Here is a tiny trained network, its code and every weight. The questions are about switching its units off for an input and a target symbol, where a switched-off unit gives its printed mean instead of its output.

import numpy as np


def w(rows, s, z=0):
    codes = np.array(rows[::2]) - 128.0
    scale = np.full(codes.shape[1], s)
    scale[-1] = z or s
    return codes * scale


def norm(h):
    return h / np.sqrt((h * h).mean(-1, keepdims=True) + 1e-5)


def softmax(a):
    e = np.exp(a - a.max(-1, keepdims=True))
    return e / e.sum(-1, keepdims=True)


def log_softmax(a):
    a = a - a.max(-1, keepdims=True)
    return a - np.log(np.exp(a).sum(-1, keepdims=True))


def net(x, mask):
    ids = ['αβηθλξπστφ'.index(c) for c in x.split()]
    T = len(ids)
    res = E[ids] + P[:T]
    u = 0
    for l in range(2):
        r = norm(res)
        for j in range(3):
            rows = slice(3 * j, 3 * j + 3)
            q, k, v = (r @ M[l][rows].T for M in (Q, K, V))
            z = softmax(np.where(np.tri(T) > 0, q @ k.T / 3**0.5, -1e9)) @ v
            o = O[l][rows]
            res = res + np.where(mask[u + j], z, o[:, -1]) @ o[:, :-1]
        u += 3
    return log_softmax(norm(res)[-1] @ U[:, :-1].T + U[:, -1])


Q, K, V, O = {}, {}, {}, {}
E = w([
[76,95,227,88,115],'α',
[235,121,208,42,143],'β',
[79,22,147,172,102],'η',
[192,47,241,110,107],'θ',
[92,141,172,189,40],'λ',
[198,136,128,82,115],'ξ',
[144,109,251,88,156],'π',
[148,130,110,223,114],'σ',
[71,145,102,113,157],'τ',
[150,127,86,143,203],'φ',
],0.021)
P = w([
[162,206,219,128,253],'0',
[162,199,196,121,227],'1',
[167,192,185,119,202],'2',
[171,186,177,125,178],'3',
[169,178,168,121,167],'4',
[174,173,161,128,143],'5',
[171,169,154,131,131],'6',
[174,164,140,136,117],'7',
[179,157,129,133,101],'8',
[176,147,132,132,81],'9',
[166,137,128,125,68],'10',
],0.0063)
Q[0] = w([
[178,227,154,114,137],'0.h1',
[152,101,159,153,135],'0.h1',
[95,186,74,96,171],'0.h1',
[135,82,208,121,121],'0.h2',
[79,171,110,146,171],'0.h2',
[121,163,111,189,114],'0.h2',
[197,89,177,120,119],'0.h3',
[5,138,106,143,134],'0.h3',
[195,81,141,85,136],'0.h3',
],0.016)
K[0] = w([
[149,143,143,113,91],'0.h1',
[131,103,195,129,130],'0.h1',
[158,167,96,100,181],'0.h1',
[97,129,154,104,133],'0.h2',
[102,186,151,179,154],'0.h2',
[93,107,124,161,79],'0.h2',
[161,81,102,183,46],'0.h3',
[94,165,155,93,158],'0.h3',
[76,113,58,134,9],'0.h3',
],0.015)
V[0] = w([
[24,138,96,144,80],'0.h1',
[79,49,99,119,146],'0.h1',
[135,129,241,194,54],'0.h1',
[103,158,93,47,134],'0.h2',
[149,40,226,235,77],'0.h2',
[253,174,202,97,244],'0.h2',
[14,70,161,137,242],'0.h3',
[69,64,33,203,139],'0.h3',
[97,42,104,55,78],'0.h3',
],0.0068)
O[0] = w([
[119,153,125,175,150,80],'0.h1',
[85,167,129,83,144,117],'0.h1',
[189,187,194,134,198,179],'0.h1',
[107,103,162,134,208,116],'0.h2',
[112,146,203,136,146,155],'0.h2',
[139,57,206,157,104,246],'0.h2',
[145,86,110,107,40,145],'0.h3',
[201,75,145,151,151,116],'0.h3',
[120,32,128,183,255,116],'0.h3',
],0.0058,0.011)
Q[1] = w([
[187,91,180,82,126],'1.h1',
[139,50,144,108,130],'1.h1',
[105,129,158,79,157],'1.h1',
[147,126,140,109,133],'1.h2',
[112,102,68,74,107],'1.h2',
[134,222,191,72,88],'1.h2',
[105,4,70,125,189],'1.h3',
[130,132,82,170,254],'1.h3',
[204,170,99,144,208],'1.h3',
],0.012)
K[1] = w([
[163,77,211,104,147],'1.h1',
[165,83,129,107,127],'1.h1',
[113,120,186,72,145],'1.h1',
[140,104,163,111,113],'1.h2',
[157,72,79,135,149],'1.h2',
[179,154,134,73,114],'1.h2',
[111,2,126,116,148],'1.h3',
[160,100,83,29,200],'1.h3',
[187,149,68,123,149],'1.h3',
],0.013)
V[1] = w([
[34,154,175,109,132],'1.h1',
[118,214,45,254,134],'1.h1',
[112,129,178,121,131],'1.h1',
[165,131,146,168,107],'1.h2',
[214,105,141,106,123],'1.h2',
[130,158,117,80,149],'1.h2',
[163,134,135,110,234],'1.h3',
[87,80,240,110,81],'1.h3',
[199,67,93,150,172],'1.h3',
],0.0094)
O[1] = w([
[90,57,96,131,127,113],'1.h1',
[189,175,235,102,139,6],'1.h1',
[68,219,160,112,42,166],'1.h1',
[112,74,101,197,115,160],'1.h2',
[69,190,113,140,137,193],'1.h2',
[184,160,156,39,155,117],'1.h2',
[136,91,137,77,66,121],'1.h3',
[132,141,3,154,236,212],'1.h3',
[52,35,173,44,95,116],'1.h3',
],0.0064,0.012)
U = w([
[73,95,85,228,156,9],'α',
[206,132,148,8,202,34],'β',
[140,44,110,177,155,253],'η',
[116,112,209,112,223,67],'θ',
[170,212,126,185,161,135],'λ',
[95,181,50,65,135,113],'ξ',
[42,156,158,93,196,64],'π',
[134,190,157,145,37,222],'σ',
[197,141,22,101,94,170],'τ',
[79,77,128,70,59,54],'φ',
],0.013,0.0065)

Each question gives the input, a string of symbols that net reads in full, and the target symbol t.
The units are the heads (3 rows each of Q, K, V and O). Each row of codes is followed by its name. A weight is (code - 128) times the scale printed after its matrix; where a second scale follows, it is the last column's (O and U).
mask holds one flag per head, layer by layer. A switched-off head (its flag False) gives its mean, the last column of its rows in O, instead of its output. The means were averaged over made-up inputs and are rounded, as every weight is.
A unit's drop is (log p(t) with every unit on - log p(t) with that unit switched off) / (log p(t) with every unit on - log p(t) with every unit switched off).
The circuit of an input: a set's keep is (log p(t) with only the set's units on - log p(t) with every unit switched off) / (log p(t) with every unit on - log p(t) with every unit switched off). Starting from all 6 units, units are removed one at a time, each time the one whose removal leaves the highest keep (on an exact tie, the one counted first), for as long as the keep stays at least 0.8.
units of the circuit, in order: the units of the circuit, biggest drop first
most important unit: the unit with the biggest drop
which heads matter: for each layer, one digit per head in row order, 1 if its drop is at least 0.15 and else 0, layers parted by /
drop when u is switched off: that unit's drop, to one decimal
input ξ β λ π ξ θ β ξ ξ β, target λ: units of the circuit, in order : 1.h3, 0.h3
input θ τ θ ξ, target ξ: units of the circuit, in order : 0.h3, 1.h1
input π φ η ξ λ ξ ξ π, target λ: which heads matter : 000 / 001
input π ξ π λ α θ, target λ: units of the circuit, in order : 1.h3, 0.h3
input ξ π ξ π π π, target π: units of the circuit, in order : 0.h3
input η λ σ τ τ β α ξ, target σ: units of the circuit, in order : 1.h3, 0.h3, 0.h2
input α β ξ τ, target τ: units of the circuit, in order : 0.h3, 0.h2, 0.h1, 1.h2
input σ ξ φ, target σ: units of the circuit, in order : 1.h3, 0.h3
input θ φ η ξ λ ξ ξ π ξ β, target λ: units of the circuit, in order : 1.h3, 0.h2
input β ξ ξ ξ ξ η π, target η: which heads matter : 011 / 100
input ξ π α ξ ξ α λ ξ ξ ξ, target λ: which heads matter : 001 / 001
input α σ λ φ θ ξ, target λ: units of the circuit, in order : 1.h3, 0.h2
input ξ π ξ τ σ ξ ξ θ θ, target σ: units of the circuit, in order : 0.h3, 1.h3
input π ξ σ π, target σ: units of the circuit, in order : 0.h3, 1.h3
input τ σ ξ ξ ξ θ, target σ: units of the circuit, in order : 0.h3
input ξ ξ π ξ ξ σ σ σ β, target σ: which heads matter : 011 / 001
input σ ξ β, target σ: units of the circuit, in order : 0.h3, 1.h3
input η ξ η λ η ξ π η σ, target σ: which heads matter : 010 / 001
input η ξ η ξ β, target η: which heads matter : 011 / 000
input ξ ξ σ β λ θ η λ ξ π σ, target λ: most important unit : 1.h1
input ξ τ η λ, target λ: drop when 1.h3 is switched off : 0.4
input π ξ φ β ξ β ξ φ φ, target φ: drop when 1.h3 is switched off : 0.9
input α ξ π ξ λ π π, target λ: drop when 1.h3 is switched off : 0.8
